Below is a small trained network, with its code and all its weights. Each question gives an input and a class and asks what happens when units are switched off, that is, made to give their printed mean instead of their output.

import numpy as np


def w(rows, s, z=0):
    codes = np.array(rows[::2]) - 128.0
    scale = np.full(codes.shape[1], s)
    scale[-1] = z or s
    return codes * scale


def norm(h):
    return h / np.sqrt((h * h).mean(-1, keepdims=True) + 1e-5)


def f(y):
    return np.maximum(y, 0)


def log_softmax(a):
    a = a - a.max(-1, keepdims=True)
    return a - np.log(np.exp(a).sum(-1, keepdims=True))


def net(x, mask):
    res = np.array(x, float).reshape(1, 2) / 4 @ E
    u = 0
    for l in range(2):
        y = f(norm(res) @ A[l][:, :-1].T + A[l][:, -1])
        res = res + np.where(mask[u : u + 7], y, B[l][:, -1]) @ B[l][:, :-1]
        u += 7
    return log_softmax(norm(res)[-1] @ U[:, :-1].T + U[:, -1])


A, B = {}, {}
E = w([
[10,239,100,159,133],'x0',
[19,248,206,252,237],'x1',
],0.0028)
A[0] = w([
[34,254,4,106,98,147],'L0N0',
[168,152,6,68,56,117],'L0N1',
[176,78,194,182,178,3],'L0N2',
[40,167,178,182,208,74],'L0N3',
[25,140,141,146,194,166],'L0N4',
[225,72,217,161,185,120],'L0N5',
[27,170,124,226,226,31],'L0N6',
],0.0049,0.0017)
B[0] = w([
[75,112,164,166,195,253],'L0N0',
[145,137,123,208,111,237],'L0N1',
[67,71,147,98,144,168],'L0N2',
[255,207,144,180,144,241],'L0N3',
[233,174,189,90,135,222],'L0N4',
[25,145,78,120,190,208],'L0N5',
[212,170,134,166,152,253],'L0N6',
],0.0046,0.0047)
A[1] = w([
[70,123,128,39,199,83],'L1N0',
[73,161,147,153,226,168],'L1N1',
[149,94,196,70,185,188],'L1N2',
[200,112,96,176,83,6],'L1N3',
[224,126,175,141,2,70],'L1N4',
[92,86,83,57,146,181],'L1N5',
[202,92,49,148,196,92],'L1N6',
],0.0054,0.0018)
B[1] = w([
[115,24,231,88,164,157],'L1N0',
[176,67,81,65,14,254],'L1N1',
[86,141,128,185,211,188],'L1N2',
[185,158,253,29,124,186],'L1N3',
[127,188,69,6,52,207],'L1N4',
[182,248,155,194,137,181],'L1N5',
[66,123,133,54,51,208],'L1N6',
],0.0044,0.004)
U = w([
[66,163,44,89,177,63],'0',
[30,86,54,241,49,139],'1',
[106,114,99,135,132,3],'2',
[172,115,113,11,4,176],'3',
[227,218,176,185,196,185],'4',
[64,18,185,76,211,152],'5',
[102,116,110,135,127,13],'6',
],0.014,0.011)

Each question gives the input, the list of numbers given to net, and the class t.
The units are the neurons (one row each of A and B). Each row of codes is followed by its name. A weight is (code - 128) times the scale printed after its matrix; where a second scale follows, it is the last column's (A, B and U).
mask holds one flag per neuron, layer by layer. A switched-off neuron (its flag False) gives its mean, the last column of its row in B, instead of its output. The means were averaged over made-up inputs and are rounded, as every weight is.
A unit's drop is (log p(t) with every unit on - log p(t) with that unit switched off) / (log p(t) with every unit on - log p(t) with every unit switched off).
unit that matters most: the unit with the biggest drop
k most important neurons: the k neurons with the biggest drops, biggest first
top k neurons in layer l: the k neurons of layer l with the biggest drops, biggest first
drop when u is switched off: that unit's drop, to one decimal
input [-2,1], class 5: unit that matters most	L1N0
input [6,-6], class 1: 2 most important neurons	(L0N4, L0N3)
input [7,-7], class 1: 3 most important neurons	(L0N4, L0N3, L0N6)
input [-7,-2], class 5: 2 most important neurons	(L0N5, L0N3)
input [-8,6], class 5: top 2 neurons in layer 0	(L0N2, L0N5)
input [-5,4], class 5: 3 most important neurons	(L0N2, L0N5, L0N1)
input [-2,0], class 5: 2 most important neurons	(L1N0, L0N3)
input [-2,-1], class 3: top 2 neurons in layer 0	(L0N4, L0N0)
input [-5,-1], class 5: top 2 neurons in layer 0	(L0N5, L0N3)
input [-1,0], class 5: 2 most important neurons	(L1N0, L0N3)
input [6,-3], class 1: drop when L0N1 is switched off	0.1
input [8,-4], class 1: drop when L0N1 is switched off	0.1
input [6,-4], class 1: drop when L1N0 is switched off	0.0
input [7,-6], class 1: unit that matters most	L0N0
input [0,0], class 0: drop when L0N0 is switched off	0.8
